Here is a tiny trained network, its code and every weight. The questions are about switching its units off for an input and a target symbol, where a switched-off unit gives its printed mean instead of its output.

import numpy as np


def w(rows, s, z=0):
    codes = np.array(rows[::2]) - 128.0
    scale = np.full(codes.shape[1], s)
    scale[-1] = z or s
    return codes * scale


def f(y):
    return y / 2 * (1 + np.tanh(0.7978845608 * (y + 0.044715 * y**3)))


def softmax(a):
    e = np.exp(a - a.max(-1, keepdims=True))
    return e / e.sum(-1, keepdims=True)


def log_softmax(a):
    a = a - a.max(-1, keepdims=True)
    return a - np.log(np.exp(a).sum(-1, keepdims=True))


def net(x, mask):
    ids = ['Λαεηξπ'.index(c) for c in x.split()]
    T = len(ids)
    res = E[ids] + P[:T]
    q, k, v = (res @ M[0].T for M in (Q, K, V))
    z = softmax(np.where(np.tri(T) > 0, q @ k.T / 2**0.5, -1e9)) @ v
    res = res + np.where(mask[0], z, O[0][:, -1]) @ O[0][:, :-1]
    y = f(res @ A[0][:, :-1].T + A[0][:, -1])
    res = res + np.where(mask[1:9], y, B[0][:, -1]) @ B[0][:, :-1]
    return log_softmax(res[-1] @ U[:, :-1].T + U[:, -1])


Q, K, V, O, A, B = {}, {}, {}, {}, {}, {}
E = w([
[45,101,154,75,144],'Λ',
[103,42,166,168,160],'α',
[147,217,124,104,185],'ε',
[109,105,45,77,130],'η',
[115,7,159,69,202],'ξ',
[144,95,156,117,75],'π',
],0.018)
P = w([
[199,127,62,101,105],'0',
[89,168,169,223,147],'1',
[182,77,100,32,154],'2',
[67,132,167,237,140],'3',
[181,63,91,20,170],'4',
[52,123,191,209,148],'5',
[177,48,83,19,167],'6',
[37,130,173,210,148],'7',
[167,18,95,2,168],'8',
[57,132,202,210,134],'9',
],0.0069)
Q[0] = w([
[92,156,51,146,81],'H1',
[89,123,101,4,104],'H1',
],0.02)
K[0] = w([
[101,205,74,90,102],'H1',
[2,96,41,100,127],'H1',
],0.018)
V[0] = w([
[8,143,27,92,128],'H1',
[2,135,203,120,71],'H1',
],0.0099)
O[0] = w([
[42,184,118,1,189,220],'H1',
[40,34,102,132,99,253],'H1',
],0.0077,0.0064)
A[0] = w([
[209,135,111,37,89,62],'N1',
[132,162,136,64,142,1],'N2',
[105,166,69,69,110,134],'N3',
[86,164,149,236,150,93],'N4',
[47,163,146,149,79,139],'N5',
[92,173,149,127,185,144],'N6',
[127,159,142,137,2,195],'N7',
[168,169,92,150,83,102],'N8',
],0.013,0.0047)
B[0] = w([
[76,148,89,190,212,156],'N1',
[52,173,84,159,58,182],'N2',
[150,79,175,91,76,254],'N3',
[97,167,22,88,129,158],'N4',
[149,247,138,158,149,217],'N5',
[175,87,141,156,175,216],'N6',
[211,218,51,173,115,156],'N7',
[119,194,206,116,108,131],'N8',
],0.016,0.0099)
U = w([
[158,137,83,8,231,108],'Λ',
[113,64,165,166,129,253],'α',
[133,138,137,2,109,186],'ε',
[118,142,142,138,90,167],'η',
[59,158,193,148,153,81],'ξ',
[33,127,96,132,136,38],'π',
],0.0077,0.0032)

Each question gives the input, a string of symbols that net reads in full, and the target symbol t.
The units are the heads (2 rows each of Q, K, V and O) and the neurons (one row each of A and B). Each row of codes is followed by its name. A weight is (code - 128) times the scale printed after its matrix; where a second scale follows, it is the last column's (O, A, B and U).
mask holds one flag per unit, heads first, then neurons. A switched-off unit (its flag False) gives its mean, the last column of its rows in O or B, instead of its output. The means were averaged over made-up inputs and are rounded, as every weight is.
A unit's drop is (log p(t) with every unit on - log p(t) with that unit switched off) / (log p(t) with every unit on - log p(t) with every unit switched off).
The circuit of an input: a set's keep is (log p(t) with only the set's units on - log p(t) with every unit switched off) / (log p(t) with every unit on - log p(t) with every unit switched off). Starting from all 9 units, units are removed one at a time, each time the one whose removal leaves the highest keep (on an exact tie, the one counted first), for as long as the keep stays at least 0.8.
units of the circuit, in order: the units of the circuit, biggest drop first
unit that matters most: the unit with the biggest drop
top k neurons: the k neurons with the biggest drops, biggest first
drop when u is switched off: that unit's drop, to one decimal
input η η ε, target π: unit that matters most -> N2
input π π α α, target π: units of the circuit, in order -> (N4 N3)
input ε α ε ε ξ π π, target Λ: top 2 neurons -> (N2 N3)
input ε ε ε Λ Λ Λ ε, target ε: top 2 neurons -> (N3 N1)
input α Λ ξ ε π η π, target π: units of the circuit, in order -> (N1 N6)
input π α η π π, target π: top 2 neurons -> (N1 N2)
input π ε ε, target ξ: units of the circuit, in order -> (H1 N1 N8)
input ε ε ε, target ξ: top 2 neurons -> (N1 N2)
input α α π η, target ε: drop when H1 is switched off -> 0.3
input ε π ξ η π ε ε, target π: drop when H1 is switched off -> 0.4
input ξ π π, target Λ: drop when H1 is switched off -> 0.3
